Here is a tiny trained network, its code and every weight. The questions are about switching its units off for an input and a class, where a switched-off unit gives its printed mean instead of its output.

import numpy as np


def w(rows, s, z=0):
    codes = np.array(rows[::2]) - 128.0
    scale = np.full(codes.shape[1], s)
    scale[-1] = z or s
    return codes * scale


def f(y):
    return np.maximum(y, 0)


def log_softmax(a):
    a = a - a.max(-1, keepdims=True)
    return a - np.log(np.exp(a).sum(-1, keepdims=True))


def net(x, mask):
    res = np.array(x, float).reshape(1, 6) / 4 @ E
    y = f(res @ A[0][:, :-1].T + A[0][:, -1])
    res = res + np.where(mask, y, B[0][:, -1]) @ B[0][:, :-1]
    return log_softmax(res[-1] @ U[:, :-1].T + U[:, -1])


A, B = {}, {}
E = w([
[158,124,79,144,112,152],'x0',
[128,110,145,125,125,123],'x1',
[103,109,94,105,80,114],'x2',
[129,170,95,131,132,72],'x3',
[179,205,102,2,121,137],'x4',
[135,140,107,68,147,125],'x5',
],0.0097)
A[0] = w([
[108,89,144,96,167,118,1],'neuron 0',
[87,66,83,156,183,85,50],'neuron 1',
[37,125,92,224,113,155,66],'neuron 2',
[96,126,160,134,133,94,60],'neuron 3',
[120,70,85,106,66,44,171],'neuron 4',
[72,126,164,106,2,116,151],'neuron 5',
[177,124,177,140,218,122,123],'neuron 6',
[200,112,130,160,101,95,221],'neuron 7',
[153,96,152,74,73,36,144],'neuron 8',
[129,149,78,127,134,91,95],'neuron 9',
[93,72,118,201,212,133,83],'neuron 10',
[86,117,76,49,192,145,1],'neuron 11',
[78,127,98,121,58,121,72],'neuron 12',
[168,83,99,31,127,150,87],'neuron 13',
[125,190,119,140,114,11,109],'neuron 14',
],0.0093,0.0026)
B[0] = w([
[95,194,176,136,47,128,137],'neuron 0',
[203,55,175,32,90,87,195],'neuron 1',
[166,128,110,58,98,103,251],'neuron 2',
[109,168,190,78,123,181,154],'neuron 3',
[98,210,58,160,149,254,206],'neuron 4',
[47,184,116,163,189,117,195],'neuron 5',
[48,99,84,171,201,156,198],'neuron 6',
[79,114,110,193,208,142,187],'neuron 7',
[185,105,98,169,114,154,209],'neuron 8',
[179,83,200,110,105,193,175],'neuron 9',
[120,51,41,10,60,30,255],'neuron 10',
[91,60,172,108,145,140,201],'neuron 11',
[57,205,148,169,108,74,164],'neuron 12',
[76,14,137,95,145,137,249],'neuron 13',
[198,101,228,215,115,101,217],'neuron 14',
],0.006,0.0054)
U = w([
[167,101,147,3,82,81,5],'0',
[43,157,120,133,180,167,226],'1',
[170,89,210,161,113,198,178],'2',
],0.0058,0.0016)

Each question gives the input, the list of numbers given to net, and the class t.
The units are the neurons (one row each of A and B). Each row of codes is followed by its name. A weight is (code - 128) times the scale printed after its matrix; where a second scale follows, it is the last column's (A, B and U).
mask holds one flag per neuron, in row order. A switched-off neuron (its flag False) gives its mean, the last column of its row in B, instead of its output. The means were averaged over made-up inputs and are rounded, as every weight is.
A unit's drop is (log p(t) with every unit on - log p(t) with that unit switched off) / (log p(t) with every unit on - log p(t) with every unit switched off).
The circuit of an input: a set's keep is (log p(t) with only the set's units on - log p(t) with every unit switched off) / (log p(t) with every unit on - log p(t) with every unit switched off). Starting from the 12 units with the biggest drops (on a tie, the unit counted first), units are removed one at a time, each time the one whose removal leaves the highest keep (on an exact tie, the one counted first), for as long as the keep stays at least 0.8.
circuit, biggest first: the units of the circuit, biggest drop first
most important unit: the unit with the biggest drop
k most important neurons: the k neurons with the biggest drops, biggest first
drop when u is switched off: that unit's drop, to one decimal
input [-5,4,1,6,-7,-2], class 0: circuit, biggest first => (neuron 10; neuron 1)
input [4,-3,7,0,1,7], class 1: circuit, biggest first => (neuron 4; neuron 10)
input [-4,1,4,-2,-7,-3], class 0: circuit, biggest first => (neuron 10; neuron 2)
input [2,7,-3,-4,-8,8], class 0: circuit, biggest first => (neuron 10; neuron 1)
input [3,-1,4,3,-5,-8], class 0: circuit, biggest first => (neuron 2; neuron 10)
input [2,-6,7,-1,6,2], class 1: circuit, biggest first => (neuron 10; neuron 4; neuron 1)
input [2,7,8,-6,4,-4], class 1: most important unit => neuron 5
input [1,2,5,-2,-5,-5], class 0: 4 most important neurons => (neuron 10; neuron 2; neuron 1; neuron 6)
input [-8,-3,6,7,4,8], class 2: 2 most important neurons => (neuron 14; neuron 10)
input [0,4,8,7,2,4], class 1: 2 most important neurons => (neuron 4; neuron 5)
input [3,-6,8,6,5,4], class 1: 2 most important neurons => (neuron 4; neuron 10)
input [-4,-5,3,2,-6,3], class 0: drop when neuron 10 is switched off => 0.3
input [-7,-2,7,2,1,7], class 1: drop when neuron 5 is switched off => 0.2
input [1,4,4,8,4,-1], class 2: drop when neuron 8 is switched off => 0.1
input [-6,5,-4,-5,-5,-5], class 0: drop when neuron 2 is switched off => 0.1
input [5,5,4,1,-6,-7], class 0: most important neuron => (neuron 10)
